Below are the code and all the weights of a small trained network. Each question names an input and a class and asks about switching units off, where a switched-off unit gives its printed mean instead of its output.

import numpy as np


def w(rows, s, z=0):
    codes = np.array(rows[::2]) - 128.0
    scale = np.full(codes.shape[1], s)
    scale[-1] = z or s
    return codes * scale


def f(y):
    return y / 2 * (1 + np.tanh(0.7978845608 * (y + 0.044715 * y**3)))


def log_softmax(a):
    a = a - a.max(-1, keepdims=True)
    return a - np.log(np.exp(a).sum(-1, keepdims=True))


def net(x, mask):
    res = np.array(x, float).reshape(1, 6) / 4 @ E
    y = f(res @ A[0][:, :-1].T + A[0][:, -1])
    res = res + np.where(mask, y, B[0][:, -1]) @ B[0][:, :-1]
    return log_softmax(res[-1] @ U[:, :-1].T + U[:, -1])


A, B = {}, {}
E = w([
[127,123,132],'x0',
[126,128,128],'x1',
[129,188,177],'x2',
[127,149,109],'x3',
[2,148,100],'x4',
[124,112,144],'x5',
],0.011)
A[0] = w([
[49,116,117,143],'neuron 1',
[91,147,111,120],'neuron 2',
[137,111,62,159],'neuron 3',
[5,190,108,199],'neuron 4',
[134,218,164,52],'neuron 5',
[129,124,67,99],'neuron 6',
[128,91,80,4],'neuron 7',
[99,251,226,72],'neuron 8',
[124,206,191,20],'neuron 9',
],0.012,0.0022)
B[0] = w([
[180,185,78,191],'neuron 1',
[152,128,122,154],'neuron 2',
[11,94,188,150],'neuron 3',
[173,144,122,251],'neuron 4',
[101,79,100,158],'neuron 5',
[101,107,111,140],'neuron 6',
[45,51,154,137],'neuron 7',
[84,92,106,198],'neuron 8',
[62,72,93,159],'neuron 9',
],0.011)
U = w([
[36,27,83,2],'0',
[182,165,106,179],'1',
[255,243,119,106],'2',
[117,208,191,204],'3',
[145,198,166,148],'4',
],0.0071,0.005)

Each question gives the input, the list of numbers given to net, and the class t.
The units are the neurons (one row each of A and B). Each row of codes is followed by its name. A weight is (code - 128) times the scale printed after its matrix; where a second scale follows, it is the last column's (A, B and U).
mask holds one flag per neuron, in row order. A switched-off neuron (its flag False) gives its mean, the last column of its row in B, instead of its output. The means were averaged over made-up inputs and are rounded, as every weight is.
A unit's drop is (log p(t) with every unit on - log p(t) with that unit switched off) / (log p(t) with every unit on - log p(t) with every unit switched off).
The circuit of an input: a set's keep is (log p(t) with only the set's units on - log p(t) with every unit switched off) / (log p(t) with every unit on - log p(t) with every unit switched off). Starting from all 9 units, units are removed one at a time, each time the one whose removal leaves the highest keep (on an exact tie, the one counted first), for as long as the keep stays at least 0.8.
units of the circuit, in order: the units of the circuit, biggest drop first
most important unit: the unit with the biggest drop
k most important neurons: the k neurons with the biggest drops, biggest first
drop of u: that unit's drop, to one decimal
input [-1,-2,8,-8,5,-8], class 0: most important unit -> neuron 8
input [-6,-1,-3,-1,8,-1], class 2: units of the circuit, in order -> [neuron 1; neuron 4]
input [5,-8,-5,0,4,8], class 3: units of the circuit, in order -> [neuron 8; neuron 9]
input [4,2,-5,5,6,-4], class 2: 4 most important neurons -> [neuron 1; neuron 4; neuron 8; neuron 9]
input [5,-6,5,0,7,4], class 2: units of the circuit, in order -> [neuron 4; neuron 1]
input [3,8,-6,7,6,-2], class 1: 2 most important neurons -> [neuron 1; neuron 4]
input [-2,-8,7,-2,-5,-2], class 0: units of the circuit, in order -> [neuron 9; neuron 8; neuron 5]
input [2,5,3,0,5,3], class 2: 4 most important neurons -> [neuron 4; neuron 1; neuron 3; neuron 7]
input [7,0,7,5,8,3], class 2: 3 most important neurons -> [neuron 4; neuron 1; neuron 3]
input [-6,1,-8,6,-8,0], class 0: drop of neuron 3 -> 0.4
input [-6,-3,8,3,-4,-7], class 0: drop of neuron 6 -> 0.0
input [5,7,5,8,8,8], class 1: drop of neuron 2 -> 0.0
